Below is a small trained network, with its code and all its weights. Each question gives an input and a target symbol and asks what happens when units are switched off, that is, made to give their printed mean instead of their output.

import numpy as np


def w(rows, s, z=0):
    codes = np.array(rows[::2]) - 128.0
    scale = np.full(codes.shape[1], s)
    scale[-1] = z or s
    return codes * scale


def f(y):
    return y / 2 * (1 + np.tanh(0.7978845608 * (y + 0.044715 * y**3)))


def softmax(a):
    e = np.exp(a - a.max(-1, keepdims=True))
    return e / e.sum(-1, keepdims=True)


def log_softmax(a):
    a = a - a.max(-1, keepdims=True)
    return a - np.log(np.exp(a).sum(-1, keepdims=True))


def net(x, mask):
    ids = ['ΛΠΣΦαβγηθτω'.index(c) for c in x.split()]
    T = len(ids)
    res = E[ids] + P[:T]
    r = res
    for j in range(3):
        rows = slice(2 * j, 2 * j + 2)
        q, k, v = (r @ M[0][rows].T for M in (Q, K, V))
        z = softmax(np.where(np.tri(T) > 0, q @ k.T / 2**0.5, -1e9)) @ v
        o = O[0][rows]
        res = res + np.where(mask[j], z, o[:, -1]) @ o[:, :-1]
    y = f(res @ A[0][:, :-1].T + A[0][:, -1])
    res = res + np.where(mask[3:15], y, B[0][:, -1]) @ B[0][:, :-1]
    return log_softmax(res[-1] @ U[:, :-1].T + U[:, -1])


Q, K, V, O, A, B = {}, {}, {}, {}, {}, {}
E = w([
[93,123,140,159],'Λ',
[112,118,141,153],'Π',
[158,158,96,136],'Σ',
[106,114,136,153],'Φ',
[98,120,165,171],'α',
[85,124,132,151],'β',
[141,150,106,136],'γ',
[100,175,187,2],'η',
[108,105,146,174],'θ',
[156,156,98,136],'τ',
[137,65,87,141],'ω',
],0.024)
P = w([
[147,200,1,148],'0',
[236,144,122,139],'1',
[6,83,62,56],'2',
[69,212,17,179],'3',
[239,123,133,120],'4',
[40,134,97,57],'5',
[16,237,20,225],'6',
[237,114,150,109],'7',
[63,152,125,26],'8',
],0.0089)
Q[0] = w([
[47,8,138,106],'head 1',
[202,122,191,198],'head 1',
[31,222,132,177],'head 2',
[90,139,143,84],'head 2',
[165,63,126,135],'head 3',
[2,100,12,79],'head 3',
],0.025)
K[0] = w([
[98,127,44,253],'head 1',
[162,30,118,126],'head 1',
[71,237,151,190],'head 2',
[121,135,119,86],'head 2',
[175,118,114,154],'head 3',
[74,161,31,252],'head 3',
],0.027)
V[0] = w([
[163,169,158,105],'head 1',
[94,92,243,171],'head 1',
[157,134,203,70],'head 2',
[161,12,141,186],'head 2',
[150,74,167,208],'head 3',
[61,172,220,95],'head 3',
],0.011)
O[0] = w([
[97,21,148,63,81],'head 1',
[3,116,110,217,118],'head 1',
[90,27,166,2,2],'head 2',
[85,246,166,147,63],'head 2',
[50,221,115,183,130],'head 3',
[76,34,73,94,153],'head 3',
],0.007,0.0067)
A[0] = w([
[152,149,224,111,240],'neuron 1',
[169,85,182,147,30],'neuron 2',
[106,88,216,84,44],'neuron 3',
[104,108,70,209,183],'neuron 4',
[34,38,162,172,4],'neuron 5',
[116,134,8,85,112],'neuron 6',
[139,192,87,44,47],'neuron 7',
[141,127,194,109,205],'neuron 8',
[21,170,154,106,24],'neuron 9',
[79,236,202,63,172],'neuron 10',
[140,12,115,164,153],'neuron 11',
[172,34,188,173,118],'neuron 12',
],0.011,0.0032)
B[0] = w([
[94,252,68,83,144],'neuron 1',
[10,196,204,128,137],'neuron 2',
[229,112,117,238,167],'neuron 3',
[192,41,199,64,248],'neuron 4',
[57,114,185,36,172],'neuron 5',
[35,132,254,138,158],'neuron 6',
[118,109,222,186,147],'neuron 7',
[56,217,100,84,140],'neuron 8',
[39,142,143,128,162],'neuron 9',
[94,128,19,172,154],'neuron 10',
[191,123,25,143,172],'neuron 11',
[35,111,89,95,157],'neuron 12',
],0.011,0.016)
U = w([
[148,123,160,164,69],'Λ',
[106,165,119,146,80],'Π',
[141,203,138,19,63],'Σ',
[110,163,118,139,60],'Φ',
[54,153,195,120,111],'α',
[221,115,138,177,252],'β',
[130,189,130,59,76],'γ',
[124,146,78,56,139],'η',
[46,137,105,255,40],'θ',
[137,199,136,38,86],'τ',
[103,186,68,169,176],'ω',
],0.0063,0.0042)

Each question gives the input, a string of symbols that net reads in full, and the target symbol t.
The units are the heads (2 rows each of Q, K, V and O) and the neurons (one row each of A and B). Each row of codes is followed by its name. A weight is (code - 128) times the scale printed after its matrix; where a second scale follows, it is the last column's (O, A, B and U).
mask holds one flag per unit, heads first, then neurons. A switched-off unit (its flag False) gives its mean, the last column of its rows in O or B, instead of its output. The means were averaged over made-up inputs and are rounded, as every weight is.
A unit's drop is (log p(t) with every unit on - log p(t) with that unit switched off) / (log p(t) with every unit on - log p(t) with every unit switched off).
The circuit of an input: a set's keep is (log p(t) with only the set's units on - log p(t) with every unit switched off) / (log p(t) with every unit on - log p(t) with every unit switched off). Starting from the 12 units with the biggest drops (on a tie, the unit counted first), units are removed one at a time, each time the one whose removal leaves the highest keep (on an exact tie, the one counted first), for as long as the keep stays at least 0.8.
units of the circuit, in order: the units of the circuit, biggest drop first
most important unit: the unit with the biggest drop
k most important neurons: the k neurons with the biggest drops, biggest first
which heads matter: for each layer, one digit per head in row order, 1 if its drop is at least 0.15 and else 0, layers parted by /
input α α α τ θ, target θ: which heads matter : 111
input β α Λ θ β β, target θ: 3 most important neurons : (neuron 10; neuron 9; neuron 5)
input θ θ Π α α α β, target β: which heads matter : 010
input η α β α θ, target η: 2 most important neurons : (neuron 11; neuron 12)
input τ Φ η α α Σ, target α: units of the circuit, in order : (neuron 6; neuron 11)
input Σ α α α θ α η γ, target η: units of the circuit, in order : (head 3; neuron 12)
input α α α η η η τ, target β: units of the circuit, in order : (head 2; neuron 4)
input α ω β α β ω Φ θ, target ω: most important unit : head 2
input α ω α β ω α α α β, target α: which heads matter : 101
input α α τ β η η α η, target η: which heads matter : 011
input α β ω β α β θ α α, target θ: which heads matter : 111
input β ω α β γ θ Λ τ, target ω: units of the circuit, in order : (head 2; neuron 10; neuron 4)
input η η η, target η: units of the circuit, in order : (head 2; head 3)
input α ω Λ Φ α α α θ τ, target α: units of the circuit, in order : (neuron 6; head 3)
input Λ α α α α Σ α, target α: units of the circuit, in order : (head 3; head 1; neuron 4; neuron 5)
input Σ τ Σ Φ α Λ η α, target η: 3 most important neurons : (neuron 11; neuron 5; neuron 12)
input β ω θ, target β: most important unit : head 2
input α γ α τ α β ω, target β: which heads matter : 001
input ω γ Π α ω η α Σ η, target α: 4 most important neurons : (neuron 5; neuron 6; neuron 7; neuron 9)
input β γ α ω α β, target ω: units of the circuit, in order : (head 3; neuron 4; neuron 10; head 1)
input β θ β, target β: most important neuron : (neuron 5)
input α β α ω Φ, target ω: 2 most important neurons : (neuron 4; neuron 10)
input Π θ α ω β α, target ω: which heads matter : 001
input β Σ α, target β: which heads matter : 110
input Φ θ η Λ Λ, target η: which heads matter : 001
